Below is a small trained network, with its code and all its weights. Each question gives an input and a target symbol and asks what happens when units are switched off, that is, made to give their printed mean instead of their output.

import numpy as np


def w(rows, s, z=0):
    codes = np.array(rows[::2]) - 128.0
    scale = np.full(codes.shape[1], s)
    scale[-1] = z or s
    return codes * scale


def f(y):
    return np.maximum(y, 0)


def softmax(a):
    e = np.exp(a - a.max(-1, keepdims=True))
    return e / e.sum(-1, keepdims=True)


def log_softmax(a):
    a = a - a.max(-1, keepdims=True)
    return a - np.log(np.exp(a).sum(-1, keepdims=True))


def net(x, mask):
    ids = ['αβγδεζηθλμξπσφψω'.index(c) for c in x.split()]
    T = len(ids)
    res = E[ids] + P[:T]
    r = res
    for j in range(2):
        rows = slice(4 * j, 4 * j + 4)
        q, k, v = (r @ M[0][rows].T for M in (Q, K, V))
        z = softmax(np.where(np.tri(T) > 0, q @ k.T / 4**0.5, -1e9)) @ v
        o = O[0][rows]
        res = res + np.where(mask[j], z, o[:, -1]) @ o[:, :-1]
    y = f(res @ A[0][:, :-1].T + A[0][:, -1])
    res = res + np.where(mask[2:10], y, B[0][:, -1]) @ B[0][:, :-1]
    return log_softmax(res[-1] @ U[:, :-1].T + U[:, -1])


Q, K, V, O, A, B = {}, {}, {}, {}, {}, {}
E = w([
[151,94,250],'α',
[130,121,150],'β',
[162,86,225],'γ',
[138,114,225],'δ',
[138,118,157],'ε',
[165,91,184],'ζ',
[126,131,153],'η',
[129,124,120],'θ',
[136,122,187],'λ',
[133,123,159],'μ',
[195,69,36],'ξ',
[123,131,125],'π',
[129,123,114],'σ',
[123,128,125],'φ',
[66,2,201],'ψ',
[154,101,228],'ω',
],0.015)
P = w([
[128,255,232],'0',
[220,113,175],'1',
[207,110,167],'2',
[201,93,166],'3',
[196,83,169],'4',
[191,78,173],'5',
[189,73,179],'6',
[182,67,175],'7',
],0.0084)
Q[0] = w([
[91,80,168],'H0',
[119,151,69],'H0',
[77,129,75],'H0',
[187,191,252],'H0',
[123,150,126],'H1',
[111,112,85],'H1',
[107,100,135],'H1',
[89,138,112],'H1',
],0.022)
K[0] = w([
[90,88,96],'H0',
[171,196,115],'H0',
[153,204,70],'H0',
[6,42,155],'H0',
[159,146,115],'H1',
[100,84,104],'H1',
[145,117,161],'H1',
[197,135,123],'H1',
],0.02)
V[0] = w([
[183,181,163],'H0',
[80,177,176],'H0',
[100,84,96],'H0',
[169,153,142],'H0',
[113,202,130],'H1',
[9,131,205],'H1',
[164,90,109],'H1',
[95,182,144],'H1',
],0.013)
O[0] = w([
[42,87,161,255],'H0',
[88,128,25,109],'H0',
[194,159,119,47],'H0',
[79,101,163,208],'H0',
[46,90,79,90],'H1',
[189,208,2,174],'H1',
[154,126,180,137],'H1',
[84,117,66,110],'H1',
],0.0095,0.0046)
A[0] = w([
[179,130,207,2],'N0',
[178,194,100,23],'N1',
[128,2,6,136],'N2',
[78,7,26,168],'N3',
[45,226,215,139],'N4',
[24,75,27,188],'N5',
[172,198,115,173],'N6',
[35,74,132,48],'N7',
],0.0082,0.0076)
B[0] = w([
[153,182,13,212],'N0',
[99,1,239,159],'N1',
[49,177,123,207],'N2',
[23,148,197,243],'N3',
[20,106,172,205],'N4',
[254,69,158,254],'N5',
[29,156,104,188],'N6',
[111,208,55,179],'N7',
],0.015,0.0057)
U = w([
[108,107,254,225],'α',
[247,62,250,223],'β',
[125,79,83,118],'γ',
[109,44,73,61],'δ',
[145,155,153,76],'ε',
[175,247,223,68],'ζ',
[118,96,112,42],'η',
[138,132,137,49],'θ',
[134,127,147,24],'λ',
[134,111,138,20],'μ',
[166,222,153,147],'ξ',
[146,181,186,5],'π',
[161,193,184,48],'σ',
[134,123,131,54],'φ',
[46,77,12,120],'ψ',
[142,158,169,3],'ω',
],0.0082,0.005)

Each question gives the input, a string of symbols that net reads in full, and the target symbol t.
The units are the heads (4 rows each of Q, K, V and O) and the neurons (one row each of A and B). Each row of codes is followed by its name. A weight is (code - 128) times the scale printed after its matrix; where a second scale follows, it is the last column's (O, A, B and U).
mask holds one flag per unit, heads first, then neurons. A switched-off unit (its flag False) gives its mean, the last column of its rows in O or B, instead of its output. The means were averaged over made-up inputs and are rounded, as every weight is.
A unit's drop is (log p(t) with every unit on - log p(t) with that unit switched off) / (log p(t) with every unit on - log p(t) with every unit switched off).
The circuit of an input: a set's keep is (log p(t) with only the set's units on - log p(t) with every unit switched off) / (log p(t) with every unit on - log p(t) with every unit switched off). Starting from all 10 units, units are removed one at a time, each time the one whose removal leaves the highest keep (on an exact tie, the one counted first), for as long as the keep stays at least 0.8.
circuit, biggest first: the units of the circuit, biggest drop first
top k neurons: the k neurons with the biggest drops, biggest first
which heads matter: for each layer, one digit per head in row order, 1 if its drop is at least 0.15 and else 0, layers parted by /
drop of u: that unit's drop, to one decimal
input ε ε η ξ δ θ σ σ, target β: which heads matter	11
input ψ δ β, target ψ: top neuron	[N6]
input σ λ ξ, target α: circuit, biggest first	[H1 N3]
input α β ξ ξ, target β: which heads matter	11
input ψ ζ ζ ξ δ ζ, target ψ: top 3 neurons	[N6 N5 N2]
input μ φ ζ η σ σ γ σ, target β: circuit, biggest first	[N2 N6 H1]
input γ θ ζ ξ, target α: which heads matter	00
input ψ ζ β ε σ σ, target ψ: circuit, biggest first	[H0 N6]
input ψ θ ω σ ξ ε π, target ψ: which heads matter	11
input ψ φ δ γ ε, target ψ: top 3 neurons	[N6 N5 N2]
input ψ λ ξ ε λ, target ψ: which heads matter	11
input ψ λ θ ξ γ, target ψ: circuit, biggest first	[H1 N6 H0]
input ε ξ ε δ β β ξ, target β: which heads matter	11
input ψ π μ γ α σ, target ψ: drop of H0	0.8
input ψ ω σ ε φ γ, target ψ: drop of H1	0.4
